Each name stands for a flat space through zero: a line, a plane or more. A row that begins with a name and a colon came from that space; any other row is followed by the name of the space it lies nearest, among the names in its block.
sumozvil: [  5  -1 -10   0   5   0   4 -17 -14 -27  -9 -11   2   0  -1  11   5  -8
 -17   4  -6   2  -7  -6   2 -18   9   6  -4  -2   5 -20]
lakbogan: [-23   1 -63 -22  -5  -8 -23 -19   3  -3  26 -18  -3 -41   2  21 -39  14
  18  -6  12   2  24 -17 -32   6 -13  17  -8  12   5   7]
lakbogan: [ -3  -5 -12 -25   2  22  11 -51 -43 -98 -26 -40 -13  34  -1   4   3  -3
 -60   4 -14  -9 -10   1 -13 -54  26 -13  14  -4  16 -24]
sumozvil: [-36  20  12 -18  24   4  -5  24  27  20   3  48  -3 -12  10  12 -21  25
  31  -8  11  -6   4  26 -10  34  -9 -53  25   7   1  47]
lakbogan: [ -1  -9  31  -5   1  15  15  -7  -8 -32 -14  -5  -5  31  -4  -9  15   5
 -20   1  -7  -9  -2   9   6 -13   8 -23  18   0   1   2]
gupliso: [ 10  30  -5  -7   3 -17  -6   7   4   3 -11  15  -1   2   5 -13   0  -8
  -6   4   8   1 -17  17  -1  -6   3   5 -12  -7   1  -7]
fuzolgolo: [ 20  -1  39 -13   5   0  17   6  14 -27 -23  13   6  32 -18 -23  35   9
  -6  11  -6  -3  -5  15  21 -20 -11 -28   4   6  -8 -19]
fuzolgolo: [ -3 -19 -37   9 -26  31 -13   2 -26  31  19 -38 -17   6  14 -14 -29  -9
  -2   2  -7   9   7 -28 -23  -9   6  24   1 -21   2  12]
fuzolgolo: [ -5  17  -4  16  14 -37  -4 -11   7   0   7   9  13 -41   7  37   0 -13
   4  -7  13  -2  -5   1  11  21   7  28 -14  10   4  -7]
fuzolgolo: [ 37 -46 -17  40 -58  55  -6   1 -58  52   5 -17  -7  43 -24 -57   0 -21
 -35 -38 -37  10   3  -1 -37  11  27  29 -32 -21  -1   1]
lakbogan: [ 24 -34 -55 -19 -18  54  -8   5 -15  15  -8   5   1  21 -34 -33  -4  15
   9  -1 -36  25  12 -13 -32 -23 -18 -29 -21  -5  -4 -26]
gupliso: [-20 -39 -24 -18  25  48   7   8  13   1   0  20   9 -11 -16  30  -6  32
  41  10 -27  20  22 -24  -5  -3 -27 -68  19  11  -2  -1]
lakbogan: [ 10 -15  32   5  -5  16  12  12   1   6  -8   8   0  27 -11 -20  18   5
  -2  -2 -10  -2   1   7   8   1  -2 -19   7  -1  -6   3]
sumozvil: [ -4  18 -11 -15  -3  -8  -6 -10  -5 -21  -4  -9  -8   4   7  -7  -9  -1
 -15   1   9  -6  -5   9 -10 -12   5   6   1  -3   5   1]
lakbogan: [-11  32  23  33   0 -70  -7 -10   9  11  25 -21   3 -44  32  32  -4 -28
  -5  -6  40 -19  -6  -1  24  32  17  77  -7   6   3  14]
gupliso: [-31 -15  26 -32   6  20   9   9  24 -22   7 -17 -15  20   9  -4  -7  34
  21  20   9 -11  23  -9   5 -13 -24 -45  49   6  -5  31]
gupliso: [ 23  17 -30  31 -21 -31 -22   6  -6  59  16  15  11 -33  -5  -8  -9 -24
   3 -26   7   6  -6   8 -14  37   9  60 -50  -1  -1  -6]
fuzolgolo: [-24  -3   1 -58 -16  23  -5  -5  12 -40   1  -8 -22  37 -13 -40 -18  47
  -1  -5   9 -19  28  22 -36 -13 -20 -49  31  12  -2  35]
sumozvil: [-38   1 -44 -36 -10  -5 -21  -8  16  -7  35 -47 -20 -24  22   8 -47  24
  26  16  28  -7  32 -29 -23 -10 -25  13  24   4   1  29]
fuzolgolo: [ 12 -11 -23  28 -19   1  -7  -5 -22  27  14 -30  -1 -11   9   1  -8 -24
  -8  -1  -4   8  -2 -25  -2   0  12  49 -18 -13   1 -10]
gupliso: [  2  98 -13  18  24 -44 -18  35  -6  49 -13   3 -22 -12  84   2 -30 -62
 -11  45  34  10 -74   5  26 -24  34  52   0 -61  12   4]
lakbogan: [  2 -26 -41 -39   0  59   1  -9 -16 -33 -19   3  -7  31 -25 -18  -7  26
  -5   5 -33  15   9  -4 -32 -38 -11 -61   6  -3   3 -16]
sumozvil: [ -7  42 -12 -15   0 -27  -8 -25 -19 -45  -9 -26 -16   4  26  -1 -15 -17
 -40   6  21 -14 -22  14  -8 -26  24  29   2 -13  13  -2]
sumozvil: [ 39 -10  42  45 -50 -22  -3  32   5  78  22 -25  -2  20   1 -58  21 -25
   4  -5  14  -5   3  -7  20  22  -2  74 -23 -13 -19   7]
gupliso: [ 23  40 -12  38   0 -31  -8  -3 -28  22  -9  -3   0 -13  28   6  -1 -53
 -32   1   6   6 -44   4  11  -3  38  62 -30 -28   9 -21]
gupliso: [ 16 -70 -30  18  -9  34   7 -26 -16  -3   6  18  31 -21 -62  24  19  17
   8 -41 -43  15  35 -14 -21  28  -9 -17 -34  35  -3 -30]
gupliso: [ 18  24  -2 -52  -1 -12  -5   5  29 -28 -23  47   7  20 -40 -44  15  35
   4 -10   3  -6   5  47 -19  -5 -26 -44 -17  21  -7 -12]
fuzolgolo: [-11  15  -8   2 -13 -49 -15 -35   0 -21  18  11  11 -39 -19  16  -9   6
 -17 -50  23 -25  18  34 -27  50  11  37 -27  35   7  16]
lakbogan: [ 19  -7  55  17  -2   8  22   2 -12 -16 -21  -1   0  41  -3 -20  34 -13
 -29   2 -10  -7 -16  13  24 -12  17  -7   8  -8  -2  -8]
sumozvil: [  8  -3  21  25  -9 -11   2  11   2  30  10  -9   1  -1   8  -4   7 -14
   4   1   6  -1  -2  -8  16  12   4  28  -3  -6  -5   5]
fuzolgolo: [-14   5  13 -51  14  13   9  13  30 -38 -10 -23 -17  31  13 -18   1  28
  18  49  10  -1   7 -15  17 -54 -33 -45  43  -6  -7   0]
sumozvil: [ 33 -30 -24   2 -13  14   7 -27 -25 -34 -12 -29   9  13 -26  -6  23  -9
 -24   4 -25  12   2 -22   1 -37   1  17 -24   2   0 -53]
[-32  -9  -6 -11   7  16  -7  26  26  37  24  -5 -11 -14  21  10 -28  21
  46  18  11   4  20 -23  -1  10 -24 -22  32  -3  -6  37] => gupliso
[-10   9 -47  -3   0 -15 -24  17  24  54  27  15   6 -49   3  14 -29   8
  46  -3  13  12  15 -13 -15  29 -22  16 -17   7  -4  11] => lakbogan
[ 34  26  16  35  13 -18   3  33   5  53 -17  36  14  -4  10  -5  22 -35
   6  12  -6  18 -38   6  32   5  10  18 -26 -21  -5 -25] => lakbogan
[ 15 -14   6   0 -35   1 -10  24  17  48  19  -8  -4  14 -13 -48   0  12
  21  -5   7  -2  22  -2  -8  14 -22  18  -9   2 -15  15] => sumozvil
[   1   -3   -6  -36   33   61   13   26    5  -11  -40   52   -2   39
  -13  -13    6   24   13   20  -36   22  -16   14   -5  -32  -13 -105
   21  -13    1   -9] => lakbogan
[ 20  13   7 -11   5  -5   8 -15 -10 -42 -28  14   6  19 -17 -11  22  -4
 -30  -4  -9  -2 -16  23   1 -20  10 -11 -13   3   4 -28] => gupliso
[-10 -40   8  13 -13  15   5 -10  -5   2  20 -23   2  -5 -10  11   0   9
   6 -12  -6  -4  27 -19  -3  16  -4   6   9  13  -3  12] => gupliso
[ -3 -10  49  21 -18 -23   8  -6   3  -1  16 -23  -1   6   3  -5  13  -4
 -11 -13  17 -21  12   4  15  22   7  33   8  10  -5  19] => lakbogan
[-11  -1  -3 -16   0  15  -1   4   3  -4   0   1  -8  10   1  -8 -10  13
   5   3   0  -2   6   3 -10  -5  -6 -23  14  -1   0  14] => fuzolgolo
[-23 -51  43   1  -7  28  24 -24 -10 -50   9 -49  -9  26  -2  12  12  17
 -14   3  -6 -17  29 -23  12 -12   0 -16  44  13  -1  16] => gupliso
[  5 -10  -6  -8 -18   9  -3  -3  -6  -4   5 -27  -9  16  -1 -22  -3   3
  -6   5   0  -2   8 -10  -7 -16  -4  11   2  -5  -3  -1] => fuzolgolo
[-12 -34  -9   0   6  27   5  -1   3   3   8   0   5  -9 -11  19  -3  16
  20  -1 -15   8  20 -19  -3   6 -12 -26  11  10  -2   3] => gupliso
[  1 -13  38  29 -30 -19   6 -22 -21 -14  17 -51  -9  13  11  -7   8 -19
 -35 -14  14 -23   7  -5   9   8  23  58   5   0   1  13] => gupliso
[ 15  29   4 -33 -19  -1 -11  13   7   0 -17  34  -9  37 -20 -62   0  18
 -13 -18   6 -10  -5  51 -30   2  -4 -24 -12   0  -3  13] => sumozvil
[ 16 -67  88  33 -69   2  21 -24 -18 -19  27 -70  -7  55 -30 -53  38   6
 -40 -37   4 -39  45  -1   6  21   8  51  11  23 -14  25] => lakbogan
[-11  42  38  16 102 -30  29  41  52   7 -34  59  27 -46  43  91  31 -22
  53  71   1  29 -52 -23  93 -19 -13 -50  27 -13   0 -38] => fuzolgolo
[ 16  -1 -18 -10 -21 -15 -15   5  17  25  10  28  12 -13 -36 -26   1  19
  16 -29   3  -2  20  22 -25  32 -19   6 -34  22  -8   0] => gupliso
[ -6 -10 -56 -24 -26  -8 -16 -35 -13 -37  25 -85 -17 -11  13  -1 -27   0
 -10  22  16  -2  22 -46 -16 -45 -11  55   0  -2   3 -17] => sumozvil
[-42 -22   4 -52  17  48   5   9  25 -26  -1  23 -10  18 -13   0 -18  58
  31   1  -7  -5  31  10 -23   1 -29 -97  48  17  -2  41] => lakbogan
[-34  43   1 -17  31   2  -6  39  23  28   2  -5 -26  -1  64  10 -34  -5
  30  52  24   6 -24 -16  19 -25  -7 -21  47 -36   3  32] => gupliso

Each name stands for a flat space through zero: a line, a plane or more. A row that begins with a name and a colon came from that space; any other row is followed by the name of the space it lies nearest, among the names in its block.
matir_midib: [ 15  -1 -18   3  12 -28  31  10   5  -2 -26  25   0   2   5 -10  14  10
 -47   1  14  -7 -17 -43  38  -8  18  -3  -6   1   9  -1]
gav_nosep: [  6  -9   3  16  19  38  16   4  30  23 -29   3  24   4  29  23  -1 -16
 -16  -1  -5   6  -5 -35  16  -1  17  -3  38 -20  21  -8]
leri_seri: [ 10   2  -6   4  -7  11  18   4 -15  -6   1  -8   8   3  -1   7 -17  -4
  17  -1 -12 -24   1  31   0  10 -15   2  11  11   1  -4]
mobob_dibaf: [  9 -13  28   8 -18  20 -36 -34  18   7  12 -23 -39  45  -4  25  15  -5
  24   0   3  15 -13   7  12  46 -14 -25  -3 -18  40 -35]
leri_seri: [ -8   6  18  -1   1  19 -18   2 -21   6  24 -20 -10  20   3   4  -5 -13
  17   3  -7   4  -1  16 -13   1 -22   2   4   6   9   6]
gav_nosep: [ -7 -30  42 -11   0 -39 -46 -40  53   4   0  -3 -30  14  14 -28 -10   0
  -6 -30  28  42  14 -46  -5   6  -3 -11 -33 -35  17 -17]
matir_midib: [-29  12  -1   0  21  51 -64   0  11  16  21 -13  -6   5  -4   5  49  -4
  11   9  24  61 -25  19   0  16  17  23   2 -10  -5   8]
gav_nosep: [  6   6  -8   1  27   1   2  16 -15  -2   0  -2  -2  25  13 -22   4  -6
 -22 -11  24   7 -30   3  35   7 -12  24  -2  12  13   8]
leri_seri: [ 41  17 -10   4 -28 -21 -20   2  59 -15 -31  21   9  -7   9  15  27  46
 -22  -9  25   0  13 -27  20  25  32 -25 -13 -41  24 -11]
leri_seri: [-14  38   9  -3  10  48 -28  40 -41   8  36 -24  23   5  15   9  -4 -11
  22  10 -12   3  10  35 -36 -21 -22  21  22  11  -5  41]
topa_loka: [ -6  26  30  -9   3 -20 -22  26 -11  15  15   8  -7  14  21   3  17   5
 -41  15  -1  11  17 -78 -21 -51   4 -22  -8 -14  20  36]
mobob_dibaf: [-19   8  -9  -7  53  -2   8  36 -23   8   1   8  23  -4  26 -43  -8 -17
 -38 -12  22  21 -17 -21  12 -39  -2  45   4  17 -15  40]
matir_midib: [-10   4  27  -7 -28   3 -27 -16 -30  -4  41 -27 -30  18 -20  12  -8  -4
  44  11 -21  -8  14  36 -36   8 -32 -16 -12  10   2  -3]
gav_nosep: [  4   5 -23   4  10   3   4   3 -17  -4   0   4 -18  19 -17  -2  35   6
 -15  10  16   6 -40  13  41  23   6   9  -8  16   6  -8]
topa_loka: [ 17   9 -12   2  -3  19 -21   6  23 -13  -6  -9  21  -5  11  -5  -9  12
  22 -22  19   5   2  48   6  32  -5  20   4 -12   1  -3]
leri_seri: [-37  -4  19  -5  25  29 -16   0 -55  15  44 -29 -21  27  -6 -12  -7 -38
  23   9 -10  17 -20  30 -15 -10 -35  24   5  31  -7  13]
matir_midib: [-25 -21  -8  -7 -11 -38  39 -24 -55  -3  20   8 -46  -2 -53  -4  11 -10
   1  32 -28 -21 -16   0  -2 -15  -5 -17 -24  43 -26 -12]
matir_midib: [ -7   6 -16  -3   2   3   5  10   3  -5  -5   7  24 -31  -3  -5  -5   6
   6  -1  -1  -1  11  16 -14 -11  12  14   4   3 -26  12]
matir_midib: [-26 -29  22   8  -7  27  36 -27 -36  23  15 -17 -21  11 -20  34 -18 -42
  29  29 -55 -22   1   0 -24 -12 -17 -25  26  22  -2 -21]
topa_loka: [-37 -42  15   1  43   3  18 -20  17  30 -14   8   0  -8  14 -20 -13 -40
 -22  -7  -1  33 -10 -55   3 -31  13  13  13  -1 -12  -5]
mobob_dibaf: [  1  -3  -1   9   3  20  -3  -7  14  12  -9   2  -6  10   0  19  24  -2
  -9  10   1  12 -14 -17  16  11  16 -10  10 -10  14 -12]
leri_seri: [ 44  44 -28   8 -48   8 -19  14   8 -22  -5   7  -4   7 -22  44  54  53
   4  22   6 -22  -4  30  20  44  20 -30  -8 -14  22 -10]
gav_nosep: [-20   4  -7  -5  34  16  -9  19 -14   4   9  -5  19  -8  13 -29  -9 -15
  -2 -12  15  22 -10  17  -3 -15  -6  40   6  12 -20  25]
leri_seri: [-15  -1   1   0  18  29 -21  -7 -55   0  42 -33 -39  50 -19 -13  13 -23
  27   4  10  15 -50  67  25  36 -41  28  -7  37   9  -7]
topa_loka: [ 22  39 -20   0  -5  23 -16  32 -47 -22  27 -22  -1  31  -4  -3   8  13
  21  -1  14 -17 -24  81  19  35 -34  25  -2  25  12  13]
topa_loka: [-37 -35  25  -9  44 -23  18 -13 -32  18  16  -6 -24  19   8 -45 -30 -46
 -19 -10   0  18 -18 -34   3 -35 -26  22  -8  26  -8   7]
gav_nosep: [ 29   3  -3  14 -14  22  20   7  35   2 -32   4  34 -10  22  31 -16   6
   2  -6 -13 -23  21  -9   0   9  12 -17  31 -25  18 -11]
mobob_dibaf: [  1  42   7   5 -27  27  -9  23 -55  12  32  -6 -27  31 -22  58  56   9
  -6  58 -33 -19  -8 -16 -11 -13   2 -42   9  12  25  14]
gav_nosep: [ 19 -11  26   4   3 -19   4  -8  14   7 -10  -1 -19  38  22  -1  -9  -6
 -26 -11   7  -3  -4 -49  23   3 -12 -19  -3 -15  42 -13]
topa_loka: [-21 -29  -9   9  12  11  37 -20  -3  18 -15  11  -8 -11 -18  14  11 -22
  -8  20 -20   1 -17 -22  11  -8  21  -7  15  12 -13 -19]
mobob_dibaf: [  1 -50  22   5  -8 -24  40 -46   4   5 -11  -5 -31  19  -8   1 -36 -26
   9  -8 -22 -22  -1 -18  10  11 -20 -24  -1   6  15 -43]
gav_nosep: [-12   0  16 -11  -4 -20  -9  -1 -15  -4  19  -6  -6  -4  -2 -16 -19  -4
   9  -4  -6  -1  18   1 -27 -20 -16   1 -14   6 -11  13]
topa_loka: [  4  -7  -6   8  16  12  34   9  -6   8 -16   3  15   3  13   3 -14 -16
 -13  -1  -9 -14  -9 -10  15  -7  -1   6  22   8   5  -1]
mobob_dibaf: [  6 -23  -1   4   6 -12   5 -21  34   0 -21   7  -5   1   4  -9  -3   0
  -9 -16  15  11  -8 -16  22  17  10  -1  -5 -13   7 -22]
mobob_dibaf: [  7  -7  13   6 -30   5   6 -22  -5   1   6  -9 -22  13 -18  33   3   0
  22  17 -26 -20   7   5  -9  15  -6 -34   3  -1  14 -24]
gav_nosep: [-24  -3   1 -10  -7 -10 -18 -11  -9  -4  19  -2 -10 -20 -22  -9   5   2
  19   7  -4  13   9  17 -27  -9   2   4 -17   8 -29   6]
mobob_dibaf: [-15 -73  65  -2  17 -12   8 -63 -12   9  25 -49 -49  62  14 -38 -89 -66
  47 -45 -10   0  -7  24   0  27 -82   9  -5  16  28 -45]
matir_midib: [ -4  13  15  -6  -3  15 -63  -5   8  -2  26 -19 -18  21   1  -5  20   8
  19  -7  24  34  -6  26  -5  25 -11   8 -16 -12  12   3]
topa_loka: [ -2  -4  31  -6   4 -23 -17   1  49  14 -17  15  17 -16  35  -5 -14   3
 -29 -14   5  19  39 -81 -26 -40  19 -17   0 -40   9  15]
leri_seri: [-15  14 -69   1  28  11  34  27 -44 -11  -4  21  13 -29 -35 -18  40   7
 -17  20  14   0 -49  49  38   2  25  45  -2  47 -48  15]
leri_seri: [  6   2 -16   2   6   4 -16  -6  -9 -10   8  -6 -24  26 -15 -10  28   7
   0  -2  26  14 -39  33  39  39  -6  14 -16  11  10 -13]
mobob_dibaf: [-12  -7   8   6   2  25  16  -4 -20  15   7 -10  -3   7  -4  20  -5 -22
  12  16 -26  -9  -2   1 -10  -8  -7  -7  21  10   2  -4]
topa_loka: [ 14  17   9  10  22   4  58  45 -30  24 -19  16  23  19  38  21  -9 -18
 -61  20 -26 -35   1 -86  12 -57   2 -18  38   5  32  28]
matir_midib: [ 42  -2  12  14   3  -4  40  14  27   7 -40   9  22  24  45  15 -27  -3
 -37 -15  -4 -31   8 -58  29  -4  -2 -21  28 -23  49  -8]
matir_midib: [  7   8  22 -13 -46 -43  -3 -11 -47 -22  39 -15 -39  17 -30   2 -19  12
  31  11 -26 -40  24  28 -33  -1 -41 -30 -32  20   2  -1]
[  6  32 -38  -7   3   4  -5  41  27 -18 -20  19  70 -69  16 -16 -12  30
   2 -17  15  -1  34  30 -27 -20  28  34   8 -12 -45  38] => matir_midib
[-46  -4   7  -9  -9 -12   9 -15 -70  12  44  -2 -50   2 -53  13  32 -16
   7  52 -38  -3 -12  -8 -28 -33  -3 -21 -17  41 -27   6] => gav_nosep
[  9  35 -54  -8 -43  -5   3  17 -34 -42  16   4  17 -49 -51   6  12  42
  47  17 -10 -37  13 107 -24  21   4  12 -17  30 -54  10] => gav_nosep
[  25   33  -11  -28  -15 -107   -2   32  -28  -44   13   24  -11   -7
   -4  -61  -10   48  -41  -19   34  -25   18  -14    2  -29  -17    6
  -66   14  -11   39] => mobob_dibaf
[ 16   1  -5   2  -1  -3 -28 -12  10 -10   3  -7 -28  33  -6  -8  26  13
  -1 -10  32  18 -31  21  39  46  -6   5 -20  -4  23 -19] => leri_seri
[-16 -33   3   2   2  -1 -44 -51  66  11 -15  10 -33  -2 -19   1  48   8
  -3  -3  30  60 -21 -26  23  36  40 -11 -22 -32   2 -39] => gav_nosep
[ 15 -19 -48   6   0 -31  85   4  18 -14 -55  39  43 -60  -8  -8 -26  10
 -21  -5 -13 -43  11  -8  16 -15  33   5  12  10 -38 -10] => leri_seri
[  9 -18  18 -13 -15 -33 -42 -26  65 -21  -8  -6  13 -25  17 -36 -45  16
  30 -52  28  19  41  21 -26  20  -9  11 -26 -35 -11 -10] => topa_loka
[ 10 -17  27  13  -5  26   9 -10  59  23 -33   2  32 -12  37  33 -27 -13
   0  -9 -21  -2  36 -53 -21 -12  17 -27  39 -43  22 -13] => gav_nosep
[ -7   9 -35  -2  44 -21  35  37   1   5 -30  38  33 -31  16 -31  15   4
 -67  -1  22  11 -16 -53  28 -45  37  29   2   8 -23  33] => mobob_dibaf
[ 70  54 -16   9 -42  15 -39  31  43 -28 -18  -2  27  13  22  32  22  59
   5 -14  28 -19  14  33  20  54   7 -16   2 -41  44  -1] => leri_seri
[-13   0 -30   8  19  27   4  -1 -13   8  -3   7 -12   4 -23   8  49  -3
 -12  22  10  20 -46  13  36  18  23  13   4  16  -7  -9] => gav_nosep
[-41  43  -1  -8 -16  55 -60  19 -40   8  54 -19   1 -23 -31  33  45   6
  46  44 -22  24  13  52 -63 -16   8   3   5  11 -36  35] => matir_midib
[-36 -33   1   3  15   8   8 -31  12  23  -7  11 -16 -16 -20   7  23 -20
  -6  18 -11  28 -13 -33  -1 -12  29  -7   3   1 -20 -17] => topa_loka
[-26 -10  19 -11  -1  -6 -24 -12  13   4  13  -5   7 -27   1 -13 -20  -7
  20  -8  -6  19  30  -2 -45 -23   0   4  -7  -9 -25  11] => gav_nosep
[ 26  23   0  -4   8 -16  19  39 -35 -16   7  -9  19  19  28 -25 -41   0
 -10 -21   5 -34   5  18   6 -11 -40  20   2  17  14  27] => gav_nosep
[ -2 -17  -8   7   3  22   2 -15  35   4 -20   1  18 -20   3   6  -8  -5
  16 -10   1  10   4  13   0  16  15   7  15 -14 -10 -17] => mobob_dibaf
[  7   5 -39  -6  17 -32  13  17  23 -17 -29  31  26 -36   2 -36   8  24
 -34 -17  34   8  -7  -6  25  -6  30  28 -17  -1 -27  13] => matir_midib
[ 26   1   9   9 -42   4  22  -8  27  -1 -21   4  18 -17   3  46 -18  13
  17   8 -35 -40  42 -14 -26   0  10 -44  21 -24  12 -17] => gav_nosep
[ 25 -10  -9   6 -30 -22  25 -18  21 -11 -23  13  -7  -5 -14  19   2  19
  -1   3  -9 -27   7  -7  13  20  12 -30  -5  -9   9 -28] => leri_seri
[-17   8  12 -10  12 -11 -15   7 -44   1  33 -11 -28  26  -8 -19   8 -10
  -5   7   5  10 -17   3  -1 -12 -23  10 -18  22   2  16] => topa_loka
[ 12  31 -18  -1 -27  24 -49  10  33 -16   1  -2  25 -29  -5  17  23  37
  31  -3  15  13  20  49 -21  27  20   4  -3 -25 -13   7] => mobob_dibaf
